Below are the code and all the weights of a small trained network. Each question names an input and a class and asks about switching units off, where a switched-off unit gives its printed mean instead of its output.

import numpy as np


def w(rows, s, z=0):
    codes = np.array(rows[::2]) - 128.0
    scale = np.full(codes.shape[1], s)
    scale[-1] = z or s
    return codes * scale


def norm(h):
    return h / np.sqrt((h * h).mean(-1, keepdims=True) + 1e-5)


def f(y):
    return y / 2 * (1 + np.tanh(0.7978845608 * (y + 0.044715 * y**3)))


def log_softmax(a):
    a = a - a.max(-1, keepdims=True)
    return a - np.log(np.exp(a).sum(-1, keepdims=True))


def net(x, mask):
    res = np.array(x, float).reshape(1, 3) / 4 @ E
    u = 0
    for l in range(3):
        y = f(norm(res) @ A[l][:, :-1].T + A[l][:, -1])
        res = res + np.where(mask[u : u + 5], y, B[l][:, -1]) @ B[l][:, :-1]
        u += 5
    return log_softmax(norm(res)[-1] @ U[:, :-1].T + U[:, -1])


A, B = {}, {}
E = w([
[162,156,209],'x0',
[254,45,77],'x1',
[63,28,174],'x2',
],0.0092)
A[0] = w([
[128,94,118,25],'L0N1',
[140,89,251,2],'L0N2',
[203,126,101,55],'L0N3',
[148,89,232,135],'L0N4',
[124,172,177,89],'L0N5',
],0.014,0.0032)
B[0] = w([
[142,112,181,121],'L0N1',
[114,161,67,234],'L0N2',
[35,158,108,211],'L0N3',
[173,211,2,254],'L0N4',
[140,108,243,161],'L0N5',
],0.0081,0.0044)
A[1] = w([
[133,105,123,255],'L1N1',
[131,173,137,4],'L1N2',
[159,58,102,18],'L1N3',
[10,174,95,227],'L1N4',
[180,100,137,92],'L1N5',
],0.014,0.00085)
B[1] = w([
[246,202,181,137],'L1N1',
[61,250,213,148],'L1N2',
[140,197,254,167],'L1N3',
[126,175,63,253],'L1N4',
[60,247,222,136],'L1N5',
],0.0055,0.0075)
A[2] = w([
[209,155,108,161],'L2N1',
[142,2,127,115],'L2N2',
[103,182,249,2],'L2N3',
[147,228,169,224],'L2N4',
[4,108,164,140],'L2N5',
],0.012,0.0024)
B[2] = w([
[82,91,39,229],'L2N1',
[167,166,192,158],'L2N2',
[254,30,122,158],'L2N3',
[10,144,204,253],'L2N4',
[202,83,27,192],'L2N5',
],0.0099,0.0059)
U = w([
[51,194,119,94],'0',
[142,78,42,254],'1',
[161,132,251,117],'2',
],0.014,0.00093)

Each question gives the input, the list of numbers given to net, and the class t.
The units are the neurons (one row each of A and B). Each row of codes is followed by its name. A weight is (code - 128) times the scale printed after its matrix; where a second scale follows, it is the last column's (A, B and U).
mask holds one flag per neuron, layer by layer. A switched-off neuron (its flag False) gives its mean, the last column of its row in B, instead of its output. The means were averaged over made-up inputs and are rounded, as every weight is.
A unit's drop is (log p(t) with every unit on - log p(t) with that unit switched off) / (log p(t) with every unit on - log p(t) with every unit switched off).
The circuit of an input: a set's keep is (log p(t) with only the set's units on - log p(t) with every unit switched off) / (log p(t) with every unit on - log p(t) with every unit switched off). Starting from the 12 units with the biggest drops (on a tie, the unit counted first), units are removed one at a time, each time the one whose removal leaves the highest keep (on an exact tie, the one counted first), for as long as the keep stays at least 0.8.
units of the circuit, in order: the units of the circuit, biggest drop first
most important unit: the unit with the biggest drop
k most important neurons: the k neurons with the biggest drops, biggest first
k most important neurons of layer l: the k neurons of layer l with the biggest drops, biggest first
input [8,7,-6], class 0: most important unit : L2N4
input [-4,-8,2], class 1: 4 most important neurons : (L2N5; L0N4; L0N2; L2N4)
input [-7,-6,4], class 1: 3 most important neurons : (L2N5; L2N4; L0N4)
input [-8,-7,3], class 1: 2 most important neurons of layer 2 : (L2N5; L2N4)
input [4,0,-7], class 2: units of the circuit, in order : (L0N4; L2N3; L1N4)
input [5,-3,-1], class 2: units of the circuit, in order : (L0N5; L2N3)
input [0,5,1], class 2: 3 most important neurons of layer 1 : (L1N3; L1N5; L1N4)
input [5,8,-2], class 0: units of the circuit, in order : (L1N5; L0N3; L2N4; L2N5)
input [6,0,-7], class 2: 2 most important neurons : (L2N3; L0N4)
input [2,0,-2], class 2: units of the circuit, in order : (L2N3; L0N5; L0N4)
input [7,6,-5], class 0: 2 most important neurons : (L2N4; L2N1)
input [-2,-3,1], class 1: units of the circuit, in order : (L0N4; L2N5)
input [0,-3,5], class 1: 3 most important neurons of layer 2 : (L2N4; L2N5; L2N2)
input [-1,-1,1], class 1: 2 most important neurons : (L2N4; L1N3)
input [8,0,7], class 0: units of the circuit, in order : (L0N4)
input [2,-8,-1], class 2: 4 most important neurons : (L0N5; L2N3; L2N1; L0N4)
input [-3,-1,1], class 1: 2 most important neurons of layer 1 : (L1N2; L1N5)
input [-5,6,1], class 2: 2 most important neurons of layer 0 : (L0N4; L0N2)
input [3,7,-1], class 0: 2 most important neurons : (L1N5; L1N3)
input [-6,-5,6], class 1: units of the circuit, in order : (L2N5)
input [8,3,3], class 1: 2 most important neurons : (L0N4; L0N2)
input [-8,-6,8], class 1: 2 most important neurons : (L2N5; L2N4)
